[[ 4.90 -2.66 -0.85  2.21 -0.70  5.29 -3.17]
 [-0.76 -3.31 -2.25  0.60  1.12  1.14 -2.48]
 [ 0.10  0.73  1.57 -0.45  1.02 -0.40  1.36]
 [ 0.25 -3.35 -2.29  1.62  1.48  2.46 -2.70]
 [ 0.41 -3.14 -1.57  0.98  1.38  2.06 -2.28]
 [-0.64 -2.19 -1.35  1.25  2.25  1.34 -1.23]] --> 0.10

[[-0.20  3.58 -1.85  1.52 -3.64 -2.96 -3.58 -3.77 -3.32  2.60  4.30  4.14
   3.96]
 [ 3.28  3.07 -3.25  3.03 -2.79 -2.62 -3.74  1.27  3.58  3.39  3.45 -3.61
  -4.45]
 [-2.87  3.75  0.11 -3.90 -2.84 -3.37 -2.08  2.97  3.57 -4.04  1.70  0.23
  -2.65]
 [ 4.00  0.65  3.86 -2.35 -2.08  4.66 -3.64 -3.01 -0.80 -3.68  1.92  1.32
  -2.25]
 [ 2.60  1.98 -3.46  4.18  1.40 -3.32  3.64 -0.19 -3.36 -3.78 -3.83 -3.76
   4.05]
 [-4.52 -4.23  3.86 -0.43  3.99 -3.28  1.44 -3.50  3.96 -3.82  3.11 -3.42
   3.64]
 [-3.18 -2.43  1.99 -3.83 -1.78  2.94  0.42 -4.04  3.74 -3.09 -2.31  4.23
  -2.96]] --> -2.87

[[-0.89 -1.56 -3.90  1.98  1.03 -0.85  1.19 -2.92]
 [ 2.81 -2.62  2.42 -2.60  2.16  0.06 -1.63  4.36]
 [ 0.53 -2.70 -2.67  3.80 -1.60  1.70  4.37  4.18]
 [-0.36 -0.21  0.20  4.27  0.41 -1.90 -3.90  1.90]
 [-0.31 -1.33  3.12  1.56 -3.57  1.81  2.83  1.71]] --> 0.53

[[ 0.85  0.69 -0.99 -0.54  4.99  3.14  1.46  3.42 -3.15 -0.57  1.86]
 [-3.32  1.59 -0.62 -1.23 -0.93  0.47 -2.11  0.19 -0.60  1.72 -0.96]
 [-3.72 -1.74  0.67 -0.63 -1.89  0.77  0.93 -1.37  1.15 -0.88 -0.15]
 [-0.39 -1.51  0.88  1.33  0.94 -1.01 -0.57 -1.55  1.04 -0.61 -1.75]
 [ 0.92 -1.00 -1.28  1.47 -1.46 -0.61 -3.43 -1.54  0.63 -1.08 -2.40]
 [-2.24 -0.68 -1.97  2.58  0.89  1.65 -0.89  1.93 -2.50 -1.27 -2.46]
 [ 1.40 -2.64  2.29 -0.83 -4.60 -3.09  0.63 -4.26 -1.22 -1.18 -1.79]
 [ 0.92  1.40 -1.45  2.69  3.83  0.19  2.07 -1.16  0.45  1.62 -2.16]] --> -3.72

[[ 0.79  0.78  0.39 -1.01  0.30  0.35  0.30  0.29  0.36  0.32  0.18]
 [ 0.76  0.86  0.37 -1.26  0.32  0.28  0.29  0.43  0.30  0.29  0.29]
 [-0.86 -0.38 -1.21  1.58 -0.37 -0.71 -0.45  0.30 -0.79 -0.68 -0.18]
 [-1.12  0.40 -1.50 -0.97 -0.14 -1.37 -0.54  1.67 -1.36 -1.01  0.95]
 [-0.66 -0.75 -1.69  4.61 -0.64 -0.39 -0.51 -0.47 -0.63 -0.67 -1.31]
 [ 0.07  0.24  0.24 -1.15  0.14 -0.03  0.07  0.28  0.02  0.07  0.39]
 [ 0.27  0.82  0.19 -2.23  0.31 -0.16  0.13  0.89 -0.08  0.03  0.80]
 [-1.17 -0.12 -0.98 -0.83 -0.18 -1.10 -0.48  1.02 -1.05 -0.78  0.77]
 [-1.39  1.08 -2.46 -1.56 -0.13 -2.07 -0.76  2.87 -2.08 -1.54  1.48]
 [-2.07 -1.76 -0.45  0.21 -0.53 -1.01 -0.66 -0.31 -0.90 -0.72  0.37]
 [-3.66 -3.36  0.07 -1.08 -0.80 -1.56 -1.02 -0.84 -1.26 -0.97  1.01]
 [ 0.51  0.29  0.22  0.11  0.11  0.33  0.18 -0.12  0.31  0.24 -0.18]] --> -0.86

[[ 0.63 -1.86 -0.44  1.54 -2.22 -0.94  0.56  0.63]
 [ 0.96 -0.65 -0.25  2.79 -0.72 -2.28 -3.14  0.96]
 [ 1.43 -2.52  0.44  1.01  1.62  0.31  0.54  1.43]
 [-1.04  0.27 -2.12  0.17  1.67  2.12 -0.13 -1.04]
 [ 0.67 -1.89  1.88 -2.86 -2.63 -0.90  1.28  0.67]
 [-0.82 -4.01  4.93 -3.15 -1.79  0.62  2.94 -0.82]
 [-0.85  0.96  0.62 -0.18  1.99 -1.06  0.84 -0.85]
 [-1.81  1.52  2.08 -0.09  1.02 -0.12 -0.69 -1.81]
 [-2.13  0.55 -1.78  1.43 -0.71  0.76 -0.21 -2.13]
 [ 0.12 -4.45 -0.59  0.28  0.36 -3.78  2.18  0.12]] --> 1.43
---
[[ 1.56 -3.49 -4.81 -4.29  2.73]
 [ 1.75  0.38  2.70  3.07 -3.08]] gives 2.70

[[ 1.41  2.56  4.53 -0.80  2.90]
 [-3.56 -4.25 -4.28 -1.42  0.11]
 [-1.43 -0.87  3.69  3.65 -1.88]] gives -4.28

[[ 3.59 -1.34  0.21 -1.17 -0.45]
 [-1.94  2.16  2.37  1.45  2.43]
 [ 4.41  2.85 -1.17  3.80  3.38]] gives 2.37

[[ 3.81  3.52 -2.80  5.77 -2.86]
 [ 3.99  3.61 -2.15  5.79 -2.69]] gives -2.15

[[-0.47  0.03 -0.06 -0.14 -0.38]
 [-4.40  2.29  2.67 -0.33 -4.46]] gives 2.67

[[-4.02 -0.47 -0.86  1.09 -1.28]
 [-5.17 -0.03  2.18  1.93  0.94]
 [ 0.88  5.04 -0.54 -1.90  4.26]] gives 2.18

[[ 3.52 -1.69  2.84  0.04  1.52]
 [ 4.48 -2.21 -3.85  3.26 -4.27]
 [ 1.84  1.50 -1.90 -5.31 -4.54]] gives -3.85
---
[ 765 -385 -701  599  927  459  860] 599, 927

[-710 -537  196  515  502 -597  313] 515, 515

[173 117 123  97 230  25  97] 97, 230

[ 21 -47  48  -3 -49] 48, 48

[[5 5 4 3 4 5 4]
 [1 0 4 3 3 3 2]
 [5 4 3 2 8 3 3]] 3, 8

[ 326   83  622  394  307 -670    2] 394, 622
---
-4.74	-2.37	-0.63	-2.14	-0.84	0.13	0.33 -> -0.63

-1.54	0.20	4.79	3.01
2.63	-0.67	3.58	-0.29
-2.61	-3.98	1.32	-2.01
-> 4.79

-4.71	2.94	1.95	4.15	1.68 -> 1.95

-0.98	-0.43	-1.88	-2.10	-2.94	1.08	-0.18
-0.98	1.58	-1.88	-2.10	-4.44	2.19	-0.18
-> -1.88

-1.85	-2.24	4.42	0.55	1.48	-2.65	-1.17 -> 4.42

0.73	0.17	-0.52	-0.78	4.20	-5.36
-0.02	-0.15	0.22	-0.19	-0.25	-0.11
-> -0.52
---
[-3.02,  4.78,  5.36, -2.93] Answer: 4.78
[-4.77, -2.68,  2.83, -3.34, -4.55, -3.72,  2.98] Answer: -4.55
[-2.13, -4.86,  3.53,  5.70] Answer: -4.86
[ 6.20, -3.69, -1.94, -4.41] Answer: -3.69
[ 1.23,  4.76, -2.16, -3.25, -0.05,  2.16] Answer: -3.25
[-3.40, -4.16,  0.72, -5.99, -1.07] Answer: 0.72
[ 3.25,  5.26, -4.77,  5.14,  3.06,  1.52, -0.48] Answer: 3.06
[ 3.72, -4.96, -3.89, -0.30, -4.53, -4.29] Answer: -0.30
[2.27, 6.05, 4.26, 5.51] Answer: 6.05
---
[[ 1.33 -0.12 -1.78  1.09 -2.07  2.69 -2.60]
 [-5.68  2.30 -2.62 -1.53 -0.12  1.79  0.77]] ans = -5.68

[[-0.83 -0.63 -0.88 -1.72 -6.05]
 [-1.32  2.19 -0.61  3.69  1.25]] ans = -6.05

[ 4.76 -5.86  2.94  1.38 -3.07] ans = -5.86

[-2.61 -4.48  2.88 -1.21] ans = -4.48

[-4.61  1.41  2.70 -5.38 -6.17] ans = -6.17

[ 5.78 -0.83  1.33 -0.34 -0.19] ans = -0.83

[[ 2.78 -1.15 -4.45  0.42  1.10]
 [-0.06 -1.99 -3.89 -2.22  0.13]
 [-0.70  1.14  1.93  2.00 -0.67]] ans = -4.45

[ 3.60  4.54  2.30  0.05 -5.59  5.32 -2.71] ans = -5.59

[-4.36 -2.48 -0.26  3.62 -0.81] ans = -4.36
